Here is a tiny trained network, its code and every weight. The questions are about switching its units off for an input and a class, where a switched-off unit gives its printed mean instead of its output.

import numpy as np


def w(rows, s, z=0):
    codes = np.array(rows[::2]) - 128.0
    scale = np.full(codes.shape[1], s)
    scale[-1] = z or s
    return codes * scale


def norm(h):
    return h / np.sqrt((h * h).mean(-1, keepdims=True) + 1e-5)


def f(y):
    return y / 2 * (1 + np.tanh(0.7978845608 * (y + 0.044715 * y**3)))


def log_softmax(a):
    a = a - a.max(-1, keepdims=True)
    return a - np.log(np.exp(a).sum(-1, keepdims=True))


def net(x, mask):
    res = np.array(x, float).reshape(1, 3) / 4 @ E
    u = 0
    for l in range(2):
        y = f(norm(res) @ A[l][:, :-1].T + A[l][:, -1])
        res = res + np.where(mask[u : u + 10], y, B[l][:, -1]) @ B[l][:, :-1]
        u += 10
    return log_softmax(norm(res)[-1] @ U[:, :-1].T + U[:, -1])


A, B = {}, {}
E = w([
[69,250,188],'x0',
[29,203,2],'x1',
[245,168,78],'x2',
],0.0041)
A[0] = w([
[106,126,151,143],'0.n0',
[54,151,147,139],'0.n1',
[214,238,213,254],'0.n2',
[122,60,4,154],'0.n3',
[105,216,106,152],'0.n4',
[106,200,94,166],'0.n5',
[136,191,73,68],'0.n6',
[216,89,4,60],'0.n7',
[109,217,153,104],'0.n8',
[48,203,136,160],'0.n9',
],0.014,0.0087)
B[0] = w([
[118,50,157,140],'0.n0',
[178,81,110,168],'0.n1',
[147,2,78,250],'0.n2',
[157,214,164,196],'0.n3',
[172,190,54,184],'0.n4',
[155,147,93,184],'0.n5',
[76,131,136,145],'0.n6',
[185,156,123,174],'0.n7',
[202,154,86,163],'0.n8',
[102,78,64,201],'0.n9',
],0.0099,0.012)
A[1] = w([
[69,100,131,117],'1.n0',
[75,117,104,184],'1.n1',
[125,48,176,135],'1.n2',
[79,172,81,94],'1.n3',
[146,181,5,95],'1.n4',
[151,203,228,78],'1.n5',
[218,109,100,135],'1.n6',
[123,129,89,194],'1.n7',
[175,149,130,4],'1.n8',
[152,210,118,124],'1.n9',
],0.013,0.0034)
B[1] = w([
[192,105,135,128],'1.n0',
[110,2,117,143],'1.n1',
[68,186,198,190],'1.n2',
[72,152,92,139],'1.n3',
[74,203,201,254],'1.n4',
[127,28,213,163],'1.n5',
[87,136,47,236],'1.n6',
[63,101,131,176],'1.n7',
[155,110,104,128],'1.n8',
[91,135,224,175],'1.n9',
],0.0085,0.0079)
U = w([
[160,122,20,207],'0',
[157,242,198,143],'1',
[54,204,104,164],'2',
[100,108,248,181],'3',
[115,133,151,2],'4',
[125,133,150,15],'5',
[94,5,129,171],'6',
],0.021,0.0087)

Each question gives the input, the list of numbers given to net, and the class t.
The units are the neurons (one row each of A and B). Each row of codes is followed by its name. A weight is (code - 128) times the scale printed after its matrix; where a second scale follows, it is the last column's (A, B and U).
mask holds one flag per neuron, layer by layer. A switched-off neuron (its flag False) gives its mean, the last column of its row in B, instead of its output. The means were averaged over made-up inputs and are rounded, as every weight is.
A unit's drop is (log p(t) with every unit on - log p(t) with that unit switched off) / (log p(t) with every unit on - log p(t) with every unit switched off).
The circuit of an input: a set's keep is (log p(t) with only the set's units on - log p(t) with every unit switched off) / (log p(t) with every unit on - log p(t) with every unit switched off). Starting from the 12 units with the biggest drops (on a tie, the unit counted first), units are removed one at a time, each time the one whose removal leaves the highest keep (on an exact tie, the one counted first), for as long as the keep stays at least 0.8.
units of the circuit, in order: the units of the circuit, biggest drop first
most important unit: the unit with the biggest drop
top k neurons: the k neurons with the biggest drops, biggest first
top k neurons in layer l: the k neurons of layer l with the biggest drops, biggest first
input [5,3,-5], class 0: units of the circuit, in order -> (0.n1)
input [-8,-6,-5], class 3: units of the circuit, in order -> (0.n2, 0.n4)
input [-5,-7,-3], class 3: top 4 neurons -> (0.n4, 1.n2, 0.n2, 0.n9)
input [-6,-7,-4], class 3: units of the circuit, in order -> (0.n2, 0.n9)
input [-5,-3,-3], class 3: top 2 neurons -> (0.n2, 0.n9)
input [-6,-5,-2], class 3: top 2 neurons in layer 1 -> (1.n2, 1.n4)
input [-8,5,-5], class 3: top 2 neurons -> (0.n2, 0.n3)
input [6,8,-8], class 0: top 3 neurons -> (0.n9, 0.n1, 0.n3)
input [-2,-6,-7], class 3: top 2 neurons in layer 0 -> (0.n2, 0.n9)
input [-6,6,-6], class 1: top 2 neurons in layer 0 -> (0.n3, 0.n2)
input [-1,-3,3], class 6: top 2 neurons -> (0.n4, 0.n2)
input [1,-4,8], class 6: top 2 neurons -> (0.n2, 0.n4)
input [-6,-1,2], class 1: top 2 neurons -> (0.n2, 0.n7)
input [8,-3,2], class 6: units of the circuit, in order -> (0.n2)
input [7,2,-2], class 0: top 2 neurons in layer 0 -> (0.n4, 0.n8)
input [8,4,-8], class 0: top 2 neurons in layer 0 -> (0.n9, 0.n1)
input [-4,2,-3], class 3: top 3 neurons -> (0.n2, 1.n5, 0.n4)
input [3,7,3], class 2: top 3 neurons -> (1.n4, 0.n2, 0.n6)
input [0,7,-3], class 2: top 2 neurons -> (0.n2, 1.n4)
input [2,8,5], class 2: most important unit -> 1.n4
input [-2,8,-3], class 2: top 2 neurons -> (0.n2, 0.n9)
